Below are the code and all the weights of a small trained network. Each question names an input and a target symbol and asks about switching units off, where a switched-off unit gives its printed mean instead of its output.

import numpy as np


def w(rows, s, z=0):
    codes = np.array(rows[::2]) - 128.0
    scale = np.full(codes.shape[1], s)
    scale[-1] = z or s
    return codes * scale


def norm(h):
    return h / np.sqrt((h * h).mean(-1, keepdims=True) + 1e-5)


def f(y):
    return np.maximum(y, 0)


def softmax(a):
    e = np.exp(a - a.max(-1, keepdims=True))
    return e / e.sum(-1, keepdims=True)


def log_softmax(a):
    a = a - a.max(-1, keepdims=True)
    return a - np.log(np.exp(a).sum(-1, keepdims=True))


def net(x, mask):
    ids = ['αβγδεζηθλμξπσφψω'.index(c) for c in x.split()]
    T = len(ids)
    res = E[ids] + P[:T]
    r = norm(res)
    for j in range(2):
        rows = slice(3 * j, 3 * j + 3)
        q, k, v = (r @ M[0][rows].T for M in (Q, K, V))
        z = softmax(np.where(np.tri(T) > 0, q @ k.T / 3**0.5, -1e9)) @ v
        o = O[0][rows]
        res = res + np.where(mask[j], z, o[:, -1]) @ o[:, :-1]
    y = f(norm(res) @ A[0][:, :-1].T + A[0][:, -1])
    res = res + np.where(mask[2:18], y, B[0][:, -1]) @ B[0][:, :-1]
    return log_softmax(norm(res)[-1] @ U[:, :-1].T + U[:, -1])


Q, K, V, O, A, B = {}, {}, {}, {}, {}, {}
E = w([
[171,113,114,86,102,119,12,114],'α',
[74,155,120,180,100,79,119,89],'β',
[122,136,103,163,36,131,84,92],'γ',
[172,140,117,163,88,133,132,145],'δ',
[142,195,116,161,151,122,87,113],'ε',
[167,132,36,232,88,178,227,217],'ζ',
[77,176,50,138,127,201,42,120],'η',
[193,152,141,148,101,172,201,112],'θ',
[148,181,137,111,95,58,157,165],'λ',
[128,65,144,104,102,91,131,124],'μ',
[251,149,225,65,136,134,116,102],'ξ',
[197,125,97,118,240,125,168,209],'π',
[97,41,108,120,101,182,100,185],'σ',
[156,122,29,94,141,108,97,80],'φ',
[65,165,147,168,91,129,164,160],'ψ',
[90,113,46,142,162,50,105,31],'ω',
],0.019)
P = w([
[132,1,177,208,141,122,74,167],'0',
[163,62,135,186,80,127,88,115],'1',
[181,92,130,163,76,127,118,108],'2',
[204,175,170,119,63,131,116,127],'3',
[143,124,123,126,83,126,141,92],'4',
[149,112,97,109,70,133,180,115],'5',
[144,141,123,126,91,120,140,108],'6',
[149,139,115,87,87,127,142,121],'7',
[145,151,129,115,85,143,127,107],'8',
[174,171,133,62,95,160,144,143],'9',
[157,169,135,53,93,146,155,147],'10',
[150,160,125,66,93,138,152,137],'11',
[142,127,104,120,68,145,170,117],'12',
],0.009)
Q[0] = w([
[187,124,112,131,97,49,139,56],'H0',
[127,107,84,44,175,159,150,151],'H0',
[92,83,183,141,197,121,82,199],'H0',
[137,110,67,180,190,52,107,102],'H1',
[89,92,118,111,111,115,148,74],'H1',
[61,151,178,106,197,254,141,126],'H1',
],0.0082)
K[0] = w([
[65,161,105,137,146,121,168,145],'H0',
[114,150,155,179,66,148,95,135],'H0',
[159,70,137,211,152,106,145,91],'H0',
[129,107,107,76,155,48,122,162],'H1',
[121,145,135,110,69,212,160,153],'H1',
[221,132,119,254,105,109,94,103],'H1',
],0.0083)
V[0] = w([
[205,142,60,49,136,53,80,186],'H0',
[31,219,254,108,83,107,167,121],'H0',
[134,159,112,101,83,234,64,126],'H0',
[172,104,138,98,70,68,94,28],'H1',
[162,180,164,150,114,103,207,94],'H1',
[56,219,70,169,157,133,162,81],'H1',
],0.0073)
O[0] = w([
[166,114,10,85,119,41,126,208,161],'H0',
[203,68,131,177,101,126,84,21,44],'H0',
[2,139,71,121,82,165,72,86,157],'H0',
[63,37,136,166,91,32,116,149,253],'H1',
[174,59,117,167,75,206,146,164,112],'H1',
[132,135,82,231,141,89,160,113,60],'H1',
],0.0078,0.0037)
A[0] = w([
[151,200,87,70,188,52,133,103,54],'N0',
[42,118,127,83,194,179,150,198,170],'N1',
[95,128,97,125,121,224,172,182,191],'N2',
[185,135,166,159,139,68,147,124,66],'N3',
[123,83,176,109,195,43,189,161,2],'N4',
[148,181,119,161,83,55,165,169,95],'N5',
[105,79,132,115,64,139,33,150,126],'N6',
[127,248,115,170,112,85,138,84,154],'N7',
[177,241,114,210,107,60,158,183,72],'N8',
[146,121,213,146,113,146,135,168,102],'N9',
[173,112,173,71,3,129,73,73,96],'N10',
[103,135,103,207,98,178,188,175,171],'N11',
[105,105,97,80,163,44,134,85,236],'N12',
[209,156,195,46,83,93,211,87,148],'N13',
[189,177,69,59,129,100,159,44,156],'N14',
[112,199,42,209,145,188,78,136,71],'N15',
],0.0077,0.0038)
B[0] = w([
[123,156,216,136,127,158,193,109,180],'N0',
[202,121,49,207,115,181,122,117,202],'N1',
[152,228,107,147,108,89,94,62,215],'N2',
[151,101,56,111,104,51,184,53,156],'N3',
[76,183,176,114,195,245,144,56,155],'N4',
[130,63,73,164,131,184,150,146,222],'N5',
[87,81,175,91,62,114,206,86,233],'N6',
[175,59,23,133,85,253,103,131,221],'N7',
[68,63,99,114,156,191,190,166,225],'N8',
[117,155,155,165,56,37,121,174,161],'N9',
[40,76,135,139,100,212,100,151,254],'N10',
[83,198,133,193,104,103,138,161,225],'N11',
[165,179,176,118,146,168,154,175,250],'N12',
[106,125,47,84,170,127,107,36,213],'N13',
[195,141,173,78,10,99,96,104,212],'N14',
[63,128,189,107,134,74,88,93,182],'N15',
],0.0071,0.0058)
U = w([
[135,181,116,107,121,48,145,107,140],'α',
[182,153,175,181,98,56,163,79,194],'β',
[145,123,147,177,105,81,91,205,99],'γ',
[160,147,160,176,84,73,100,203,45],'δ',
[105,127,123,159,183,196,38,184,99],'ε',
[138,130,101,146,133,95,85,185,46],'ζ',
[51,221,34,125,162,82,23,68,120],'η',
[139,165,228,215,106,201,137,134,44],'θ',
[240,68,62,113,104,70,161,145,75],'λ',
[62,120,214,104,108,94,229,120,127],'μ',
[129,85,172,150,136,141,126,173,130],'ξ',
[202,190,138,106,176,178,162,162,254],'π',
[109,228,128,64,141,205,168,80,61],'σ',
[97,123,71,84,173,73,101,233,145],'φ',
[234,72,108,201,148,191,79,75,167],'ψ',
[57,54,117,128,226,152,254,116,167],'ω',
],0.0069,0.0035)

Each question gives the input, a string of symbols that net reads in full, and the target symbol t.
The units are the heads (3 rows each of Q, K, V and O) and the neurons (one row each of A and B). Each row of codes is followed by its name. A weight is (code - 128) times the scale printed after its matrix; where a second scale follows, it is the last column's (O, A, B and U).
mask holds one flag per unit, heads first, then neurons. A switched-off unit (its flag False) gives its mean, the last column of its rows in O or B, instead of its output. The means were averaged over made-up inputs and are rounded, as every weight is.
A unit's drop is (log p(t) with every unit on - log p(t) with that unit switched off) / (log p(t) with every unit on - log p(t) with every unit switched off).
The circuit of an input: a set's keep is (log p(t) with only the set's units on - log p(t) with every unit switched off) / (log p(t) with every unit on - log p(t) with every unit switched off). Starting from the 12 units with the biggest drops (on a tie, the unit counted first), units are removed one at a time, each time the one whose removal leaves the highest keep (on an exact tie, the one counted first), for as long as the keep stays at least 0.8.
circuit, biggest first: the units of the circuit, biggest drop first
most important unit: the unit with the biggest drop
top k neurons: the k neurons with the biggest drops, biggest first
heads that matter: for each layer, one digit per head in row order, 1 if its drop is at least 0.15 and else 0, layers parted by /
drop when u is switched off: that unit's drop, to one decimal
input ψ σ α δ ε π ξ λ ω λ ω θ, target λ: heads that matter	10
input ω η σ ω, target σ: circuit, biggest first	(N0; N12; H1)
input ω γ δ δ ω, target ω: circuit, biggest first	(H0; N2; N12)
input π ω ψ ψ ω, target ψ: heads that matter	10
input ζ ε β η δ, target η: most important unit	H0
input θ ω α ψ θ, target ψ: heads that matter	10
input θ β θ ξ δ λ λ, target λ: heads that matter	10
input ω λ ε, target ω: circuit, biggest first	(N8; H0)
input ω μ β, target ω: circuit, biggest first	(H0; N8)
input β β γ ω β ψ β, target ψ: circuit, biggest first	(H0; N7)
input γ ω γ π θ λ ψ ε, target ψ: top 2 neurons	(N7; N6)
input ε η γ μ α σ ε ε α σ σ β, target σ: heads that matter	01
input μ ω β, target ω: heads that matter	10
input β α φ ψ θ ψ ψ λ δ, target ψ: top neuron	(N6)
input σ θ γ π σ ω, target σ: circuit, biggest first	(H1; N12)
input σ ε ε, target σ: heads that matter	01
input ε γ θ ζ α λ ω, target λ: heads that matter	11
input φ π λ θ, target λ: heads that matter	10
input ξ λ ω π α ψ ω η θ π ψ ξ φ, target ψ: drop when H1 is switched off	0.2
input δ ω ψ ψ ζ ψ δ, target ψ: drop when H0 is switched off	0.8
input θ π α λ β λ, target λ: drop when H1 is switched off	0.1
input η σ γ ψ β ε, target ψ: drop when N7 is switched off	0.8
input ω μ ω, target μ: most important unit	H1
